Below is a small trained network, with its code and all its weights. Each question gives an input and a class and asks what happens when units are switched off, that is, made to give their printed mean instead of their output.

import numpy as np


def w(rows, s, z=0):
    codes = np.array(rows[::2]) - 128.0
    scale = np.full(codes.shape[1], s)
    scale[-1] = z or s
    return codes * scale


def f(y):
    return np.maximum(y, 0)


def log_softmax(a):
    a = a - a.max(-1, keepdims=True)
    return a - np.log(np.exp(a).sum(-1, keepdims=True))


def net(x, mask):
    res = np.array(x, float).reshape(1, 7) / 4 @ E
    y = f(res @ A[0][:, :-1].T + A[0][:, -1])
    res = res + np.where(mask, y, B[0][:, -1]) @ B[0][:, :-1]
    return log_softmax(res[-1] @ U[:, :-1].T + U[:, -1])


A, B = {}, {}
E = w([
[204,49,158,82,59,122,113,45,75,1,105],'x0',
[89,180,161,144,70,154,131,178,131,68,192],'x1',
[216,167,207,177,75,167,165,212,147,156,59],'x2',
[124,226,189,16,117,251,23,28,176,198,94],'x3',
[109,221,168,232,112,10,96,26,141,72,164],'x4',
[108,146,144,133,139,146,146,138,153,95,135],'x5',
[136,129,105,136,97,128,115,127,102,139,137],'x6',
],0.0078)
A[0] = w([
[33,117,78,93,160,130,76,70,45,97,169,161],'N1',
[103,217,205,80,119,219,30,27,128,178,109,66],'N2',
[76,183,119,166,154,87,133,169,158,254,154,89],'N3',
[116,146,157,231,137,36,110,92,131,123,124,108],'N4',
[216,162,200,203,58,141,125,158,114,160,40,119],'N5',
[142,188,147,166,74,63,95,36,211,137,124,96],'N6',
[212,96,149,104,96,119,105,90,113,43,112,82],'N7',
[164,114,101,131,105,85,92,120,129,175,108,237],'N8',
[99,184,138,121,146,135,158,137,142,81,80,255],'N9',
],0.0078,0.0071)
B[0] = w([
[170,159,159,188,129,126,77,137,238,137,109,214],'N1',
[85,82,129,254,202,135,173,136,46,128,98,255],'N2',
[205,220,98,73,100,111,192,54,112,101,81,206],'N3',
[111,62,75,82,109,160,164,184,121,177,157,195],'N4',
[187,104,116,188,146,122,31,124,204,64,107,203],'N5',
[174,63,76,89,68,218,113,117,108,201,160,202],'N6',
[129,254,137,132,66,151,168,43,87,135,55,186],'N7',
[179,96,214,80,194,68,98,109,77,129,190,191],'N8',
[112,163,196,89,159,140,82,174,78,143,179,198],'N9',
],0.0083,0.013)
U = w([
[74,89,107,223,156,79,198,145,67,82,114,48],'0',
[133,237,106,79,101,124,182,56,119,95,76,17],'1',
[132,135,110,165,155,113,41,120,255,95,123,64],'2',
[111,42,87,59,72,238,145,154,137,178,119,84],'3',
[128,149,146,90,166,121,105,123,101,82,170,233],'4',
[104,134,175,112,126,95,113,133,123,136,131,254],'5',
],0.011,0.0058)

Each question gives the input, the list of numbers given to net, and the class t.
The units are the neurons (one row each of A and B). Each row of codes is followed by its name. A weight is (code - 128) times the scale printed after its matrix; where a second scale follows, it is the last column's (A, B and U).
mask holds one flag per neuron, in row order. A switched-off neuron (its flag False) gives its mean, the last column of its row in B, instead of its output. The means were averaged over made-up inputs and are rounded, as every weight is.
A unit's drop is (log p(t) with every unit on - log p(t) with that unit switched off) / (log p(t) with every unit on - log p(t) with every unit switched off).
The circuit of an input: a set's keep is (log p(t) with only the set's units on - log p(t) with every unit switched off) / (log p(t) with every unit on - log p(t) with every unit switched off). Starting from all 9 units, units are removed one at a time, each time the one whose removal leaves the highest keep (on an exact tie, the one counted first), for as long as the keep stays at least 0.8.
units of the circuit, in order: the units of the circuit, biggest drop first
unit that matters most: the unit with the biggest drop
top k neurons: the k neurons with the biggest drops, biggest first
drop when u is switched off: that unit's drop, to one decimal
input [0,1,-7,-4,7,-4,7], class 2: unit that matters most	N1
input [-6,-8,0,-3,8,6,-5], class 3: top 2 neurons	[N4; N6]
input [3,-2,-2,-5,6,3,6], class 3: units of the circuit, in order	[N4; N2]
input [0,1,5,0,-5,3,2], class 2: units of the circuit, in order	[N5; N6]
input [-6,-1,4,-4,7,1,5], class 3: top 4 neurons	[N4; N6; N2; N7]
input [-5,-4,4,-3,0,-8,-8], class 4: top 2 neurons	[N2; N7]
input [1,-8,6,7,6,5,5], class 0: top 2 neurons	[N2; N1]
input [0,8,2,-4,6,1,-3], class 3: units of the circuit, in order	[N4; N2; N6]
input [-7,-5,-7,-2,3,4,1], class 1: top 3 neurons	[N3; N5; N2]
input [0,5,5,-3,7,-4,-3], class 3: top 4 neurons	[N4; N6; N1; N2]
input [-1,7,4,-3,8,-5,-7], class 3: units of the circuit, in order	[N4; N6]
input [7,-8,8,5,3,-4,-2], class 2: top 2 neurons	[N5; N3]
input [6,-7,7,3,-7,-1,1], class 2: top 4 neurons	[N5; N3; N6; N4]
input [-7,-4,-4,5,-7,7,7], class 1: top 3 neurons	[N3; N6; N4]
input [8,5,7,-5,1,-4,1], class 1: units of the circuit, in order	[N7]
input [4,0,0,5,0,-3,5], class 0: top 2 neurons	[N2; N3]
input [-5,3,0,1,8,-3,5], class 3: units of the circuit, in order	[N6; N4]
input [7,0,7,-1,-5,3,-1], class 1: top 2 neurons	[N7; N1]
input [2,5,0,6,-5,4,5], class 0: units of the circuit, in order	[N2; N6]
input [-2,3,-6,5,-1,-3,0], class 2: units of the circuit, in order	[N1]
input [-3,5,4,-4,1,-7,-5], class 4: top 2 neurons	[N2; N1]
input [-6,-5,4,8,-8,7,5], class 0: top 2 neurons	[N2; N6]
input [0,-1,-2,3,7,-1,-3], class 3: top 2 neurons	[N6; N4]
input [-6,3,4,-3,-1,2,4], class 1: top 2 neurons	[N3; N2]
input [-3,3,0,-4,8,-3,-5], class 3: units of the circuit, in order	[N4; N6]
input [1,7,4,-1,8,0,-3], class 3: units of the circuit, in order	[N6; N4]
input [8,-3,-7,3,-2,-2,4], class 1: units of the circuit, in order	[N7]
input [-7,5,6,5,-4,-4,3], class 1: drop when N3 is switched off	1.5
input [-3,7,6,5,7,5,7], class 3: drop when N2 is switched off	0.0
input [5,-5,-7,7,1,2,4], class 0: drop when N5 is switched off	0.2
